Below is a small trained network, with its code and all its weights. Each question gives an input and a class and asks what happens when units are switched off, that is, made to give their printed mean instead of their output.

import numpy as np


def w(rows, s, z=0):
    codes = np.array(rows[::2]) - 128.0
    scale = np.full(codes.shape[1], s)
    scale[-1] = z or s
    return codes * scale


def norm(h):
    return h / np.sqrt((h * h).mean(-1, keepdims=True) + 1e-5)


def f(y):
    return np.maximum(y, 0)


def log_softmax(a):
    a = a - a.max(-1, keepdims=True)
    return a - np.log(np.exp(a).sum(-1, keepdims=True))


def net(x, mask):
    res = np.array(x, float).reshape(1, 7) / 4 @ E
    u = 0
    for l in range(4):
        y = f(norm(res) @ A[l][:, :-1].T + A[l][:, -1])
        res = res + np.where(mask[u : u + 8], y, B[l][:, -1]) @ B[l][:, :-1]
        u += 8
    return log_softmax(norm(res)[-1] @ U[:, :-1].T + U[:, -1])


A, B = {}, {}
E = w([
[126,130,124,126,131,128,130,130,128,124,129],'x0',
[152,188,190,147,191,155,94,137,151,115,160],'x1',
[126,131,124,134,129,133,124,127,124,127,125],'x2',
[255,174,85,127,144,92,127,143,77,152,133],'x3',
[130,124,130,130,126,125,125,126,128,129,132],'x4',
[142,93,142,151,112,140,104,202,112,54,103],'x5',
[125,129,128,129,129,124,128,123,122,119,130],'x6',
],0.0054)
A[0] = w([
[135,172,162,136,190,141,126,74,147,167,150,69],'0.n0',
[122,144,167,143,125,174,158,89,155,126,145,5],'0.n1',
[132,69,97,85,79,137,172,110,147,99,95,89],'0.n2',
[123,109,100,91,152,130,115,124,149,168,129,75],'0.n3',
[208,137,121,171,76,144,115,186,97,65,115,21],'0.n4',
[12,132,165,133,107,203,191,3,208,155,165,119],'0.n5',
[41,75,163,152,112,122,67,192,185,86,95,123],'0.n6',
[116,124,88,129,99,116,137,106,124,172,146,67],'0.n7',
],0.0033,0.0028)
B[0] = w([
[82,167,119,188,63,99,60,124,157,129,188,176],'0.n0',
[129,110,133,131,173,131,64,132,119,132,166,134],'0.n1',
[91,108,206,80,67,124,107,137,153,138,125,172],'0.n2',
[99,131,83,156,156,132,148,145,76,102,145,138],'0.n3',
[91,91,115,52,197,88,84,166,169,168,90,172],'0.n4',
[215,94,114,87,202,38,3,243,73,147,57,252],'0.n5',
[169,163,189,164,63,176,224,52,77,139,164,217],'0.n6',
[64,138,88,103,134,151,133,71,131,107,70,151],'0.n7',
],0.0036,0.0043)
A[1] = w([
[143,180,31,128,138,83,106,74,112,210,188,118],'1.n0',
[119,96,57,129,133,49,142,134,122,171,75,17],'1.n1',
[162,197,93,98,98,136,163,22,162,157,156,117],'1.n2',
[124,94,20,124,62,95,241,70,101,159,125,4],'1.n3',
[25,131,157,114,148,74,104,67,166,215,155,152],'1.n4',
[115,169,211,153,139,174,133,133,142,117,169,95],'1.n5',
[158,155,166,119,246,98,105,155,187,127,140,34],'1.n6',
[3,145,157,80,162,118,96,10,197,190,113,117],'1.n7',
],0.0035,0.0016)
B[1] = w([
[111,134,188,113,98,213,204,71,182,82,80,253],'1.n0',
[149,84,67,106,146,113,164,56,168,135,110,208],'1.n1',
[85,193,184,117,43,107,212,109,143,129,120,189],'1.n2',
[164,155,193,159,241,213,102,78,179,91,59,205],'1.n3',
[246,146,40,164,152,118,105,201,107,82,142,221],'1.n4',
[99,120,126,110,186,160,132,44,196,67,93,194],'1.n5',
[140,165,167,183,169,181,71,162,128,128,155,218],'1.n6',
[253,105,111,108,148,96,91,217,70,98,129,212],'1.n7',
],0.0038,0.0035)
A[2] = w([
[185,88,34,65,84,34,134,163,86,175,100,152],'2.n0',
[137,143,140,147,131,128,143,155,110,89,106,149],'2.n1',
[149,45,61,87,92,66,112,167,110,147,91,6],'2.n2',
[178,100,96,143,174,136,103,173,106,142,92,101],'2.n3',
[138,208,159,143,141,124,107,164,110,139,181,113],'2.n4',
[154,104,99,130,165,105,87,148,126,131,110,119],'2.n5',
[123,226,171,164,77,151,104,135,139,139,199,56],'2.n6',
[36,75,110,103,1,144,210,106,97,115,128,147],'2.n7',
],0.0047,0.0017)
B[2] = w([
[34,130,119,129,132,154,161,80,112,57,151,255],'2.n0',
[109,119,118,91,114,145,112,105,142,183,150,170],'2.n1',
[46,122,74,134,105,58,189,72,134,116,153,217],'2.n2',
[81,98,104,103,139,97,86,133,140,126,132,214],'2.n3',
[154,125,112,139,119,88,127,173,139,176,147,197],'2.n4',
[108,87,92,81,139,109,99,140,123,119,126,195],'2.n5',
[94,112,101,155,98,61,189,137,93,155,153,183],'2.n6',
[253,134,125,156,65,126,34,204,144,193,110,197],'2.n7',
],0.0054,0.005)
A[3] = w([
[40,152,215,162,114,235,167,113,141,67,179,15],'3.n0',
[183,157,136,118,125,255,183,39,100,127,75,9],'3.n1',
[194,145,167,141,142,169,93,110,150,128,104,114],'3.n2',
[98,93,137,88,146,151,69,158,131,96,130,148],'3.n3',
[23,115,74,149,126,107,171,106,96,102,108,49],'3.n4',
[179,202,123,133,117,131,194,78,163,156,123,143],'3.n5',
[162,213,187,133,162,128,140,163,141,154,159,95],'3.n6',
[137,144,138,146,190,129,61,185,126,122,178,73],'3.n7',
],0.0049,0.0015)
B[3] = w([
[179,164,108,99,145,193,233,11,157,146,68,194],'3.n0',
[123,144,164,89,213,202,60,144,186,82,92,209],'3.n1',
[64,96,93,96,104,99,134,102,117,85,104,206],'3.n2',
[127,185,109,175,102,118,162,120,124,155,168,232],'3.n3',
[70,107,116,99,135,113,178,95,100,102,198,255],'3.n4',
[139,133,212,198,108,172,182,127,122,146,151,243],'3.n5',
[3,24,75,156,78,81,124,126,68,135,147,242],'3.n6',
[227,185,150,53,182,171,116,137,159,141,78,249],'3.n7',
],0.0058,0.0034)
U = w([
[43,79,42,74,114,62,148,95,107,65,147,182],'0',
[146,160,181,114,154,220,181,54,180,96,74,197],'1',
[178,169,123,86,211,97,24,219,134,144,140,185],'2',
[127,168,177,228,104,84,185,137,101,202,203,2],'3',
[159,85,153,157,2,135,67,196,140,127,87,70],'4',
],0.01,0.00095)

Each question gives the input, the list of numbers given to net, and the class t.
The units are the neurons (one row each of A and B). Each row of codes is followed by its name. A weight is (code - 128) times the scale printed after its matrix; where a second scale follows, it is the last column's (A, B and U).
mask holds one flag per neuron, layer by layer. A switched-off neuron (its flag False) gives its mean, the last column of its row in B, instead of its output. The means were averaged over made-up inputs and are rounded, as every weight is.
A unit's drop is (log p(t) with every unit on - log p(t) with that unit switched off) / (log p(t) with every unit on - log p(t) with every unit switched off).
The circuit of an input: a set's keep is (log p(t) with only the set's units on - log p(t) with every unit switched off) / (log p(t) with every unit on - log p(t) with every unit switched off). Starting from the 12 units with the biggest drops (on a tie, the unit counted first), units are removed one at a time, each time the one whose removal leaves the highest keep (on an exact tie, the one counted first), for as long as the keep stays at least 0.8.
units of the circuit, in order: the units of the circuit, biggest drop first
unit that matters most: the unit with the biggest drop
top k neurons: the k neurons with the biggest drops, biggest first
k most important neurons of layer l: the k neurons of layer l with the biggest drops, biggest first
drop when u is switched off: that unit's drop, to one decimal
input [-2,0,-7,8,8,-8,8], class 1: units of the circuit, in order : 1.n0, 3.n1
input [-1,-7,0,-8,7,8,-2], class 4: units of the circuit, in order : 2.n7
input [6,0,8,-6,-7,5,-5], class 4: units of the circuit, in order : 2.n7, 1.n3, 2.n0
input [3,-5,4,0,4,8,-3], class 4: 2 most important neurons of layer 1 : 1.n4, 1.n7
input [-5,8,5,-7,7,0,-3], class 2: units of the circuit, in order : 0.n5, 2.n0
input [-5,-7,3,7,8,-2,6], class 1: top 2 neurons : 0.n5, 1.n3
input [5,0,0,-1,1,4,-8], class 4: top 4 neurons : 2.n7, 1.n3, 2.n0, 1.n6
input [7,-7,-2,-1,3,6,-6], class 4: top 2 neurons : 2.n7, 0.n5
input [3,2,3,1,-3,-1,-7], class 3: top 2 neurons : 0.n5, 2.n6
input [8,-8,-8,4,1,-2,6], class 1: top 2 neurons : 1.n3, 0.n5
input [6,8,-1,1,6,-3,3], class 3: top 3 neurons : 0.n5, 3.n6, 2.n6
input [1,-3,-5,-5,2,1,-4], class 4: top 2 neurons : 0.n6, 2.n7
input [-6,2,7,3,-7,-3,8], class 3: top 2 neurons : 2.n6, 2.n0
input [8,0,3,4,4,-8,-1], class 1: units of the circuit, in order : 1.n0
input [-1,-4,8,-8,5,2,-4], class 4: top 2 neurons : 2.n7, 0.n6
input [2,2,3,6,-8,0,6], class 3: top 2 neurons : 0.n5, 1.n0
input [5,-2,0,-7,5,2,8], class 4: top 2 neurons : 0.n6, 2.n7
input [-5,0,-6,3,-4,-8,-4], class 1: top 2 neurons : 1.n0, 3.n1
input [-1,3,0,1,-8,-8,2], class 3: top 2 neurons : 1.n2, 1.n0
input [-7,3,-3,3,-2,-1,-3], class 3: unit that matters most : 0.n5
input [7,8,-3,7,-8,-1,8], class 3: top 2 neurons : 0.n5, 3.n6
input [5,-8,5,-8,-5,5,-4], class 4: drop when 2.n7 is switched off : 0.9
input [6,-8,8,5,-7,-5,-1], class 1: drop when 2.n2 is switched off : 0.0
input [2,-1,7,5,8,-3,0], class 1: drop when 3.n1 is switched off : 0.1
input [4,-8,-3,-3,5,3,6], class 4: drop when 2.n7 is switched off : 1.1
